Here is a tiny trained network, its code and every weight. The questions are about switching its units off for an input and a class, where a switched-off unit gives its printed mean instead of its output.

import numpy as np


def w(rows, s, z=0):
    codes = np.array(rows[::2]) - 128.0
    scale = np.full(codes.shape[1], s)
    scale[-1] = z or s
    return codes * scale


def f(y):
    return np.maximum(y, 0)


def log_softmax(a):
    a = a - a.max(-1, keepdims=True)
    return a - np.log(np.exp(a).sum(-1, keepdims=True))


def net(x, mask):
    res = np.array(x, float).reshape(1, 7) / 4 @ E
    y = f(res @ A[0][:, :-1].T + A[0][:, -1])
    res = res + np.where(mask, y, B[0][:, -1]) @ B[0][:, :-1]
    return log_softmax(res[-1] @ U[:, :-1].T + U[:, -1])


A, B = {}, {}
E = w([
[253,196,174],'x0',
[84,74,197],'x1',
[140,17,68],'x2',
[58,95,255],'x3',
[70,62,62],'x4',
[210,129,144],'x5',
[88,58,168],'x6',
],0.0078)
A[0] = w([
[138,104,189,104],'N0',
[86,168,182,250],'N1',
[144,136,235,140],'N2',
[236,164,32,198],'N3',
[196,111,222,254],'N4',
[167,135,209,129],'N5',
[154,100,205,149],'N6',
[98,146,247,212],'N7',
[38,76,139,174],'N8',
[132,33,81,203],'N9',
],0.015,0.006)
B[0] = w([
[118,124,165,169],'N0',
[96,184,66,206],'N1',
[106,186,149,207],'N2',
[223,100,141,250],'N3',
[136,165,229,229],'N4',
[111,206,174,189],'N5',
[85,156,180,189],'N6',
[101,173,104,238],'N7',
[66,82,79,227],'N8',
[129,4,202,216],'N9',
],0.013,0.015)
U = w([
[253,108,175,208],'0',
[101,170,214,4],'1',
[76,46,172,181],'2',
[83,132,87,137],'3',
],0.015,0.0043)

Each question gives the input, the list of numbers given to net, and the class t.
The units are the neurons (one row each of A and B). Each row of codes is followed by its name. A weight is (code - 128) times the scale printed after its matrix; where a second scale follows, it is the last column's (A, B and U).
mask holds one flag per neuron, in row order. A switched-off neuron (its flag False) gives its mean, the last column of its row in B, instead of its output. The means were averaged over made-up inputs and are rounded, as every weight is.
A unit's drop is (log p(t) with every unit on - log p(t) with that unit switched off) / (log p(t) with every unit on - log p(t) with every unit switched off).
The circuit of an input: a set's keep is (log p(t) with only the set's units on - log p(t) with every unit switched off) / (log p(t) with every unit on - log p(t) with every unit switched off). Starting from all 10 units, units are removed one at a time, each time the one whose removal leaves the highest keep (on an exact tie, the one counted first), for as long as the keep stays at least 0.8.
circuit, biggest first: the units of the circuit, biggest drop first
most important unit: the unit with the biggest drop
top k neurons: the k neurons with the biggest drops, biggest first
drop of u: that unit's drop, to one decimal
input [-1,3,1,-3,-5,4,1], class 0: circuit, biggest first	N8, N7
input [-6,-2,-5,4,8,-7,0], class 3: top 2 neurons	N1, N4
input [-4,1,-8,-6,-8,4,-1], class 0: top 2 neurons	N3, N6
input [-4,-1,5,-8,5,-6,-7], class 0: circuit, biggest first	N3
input [-1,-8,-3,7,6,3,-6], class 3: circuit, biggest first	N4, N9
input [7,1,5,3,6,8,3], class 1: top 2 neurons	N6, N4
input [-3,-2,-3,2,-7,-7,-5], class 3: top 2 neurons	N4, N1
input [-3,-3,-4,-4,2,-1,6], class 2: top 2 neurons	N7, N1
input [-4,8,0,-2,-4,-4,-8], class 3: top 2 neurons	N9, N4
input [-7,4,-6,8,7,-4,0], class 3: top 2 neurons	N1, N7
input [5,-6,0,2,6,-7,0], class 0: top 2 neurons	N8, N7
input [-1,-8,-7,6,1,-3,-5], class 3: top 2 neurons	N4, N1
input [0,2,-6,-7,-5,-8,6], class 3: drop of N4	0.3
input [-8,8,-6,7,-2,-4,-5], class 3: most important unit	N8
input [3,-8,8,6,-1,-8,-2], class 2: drop of N3	0.4
input [5,-8,-7,2,8,-2,0], class 0: drop of N8	0.1
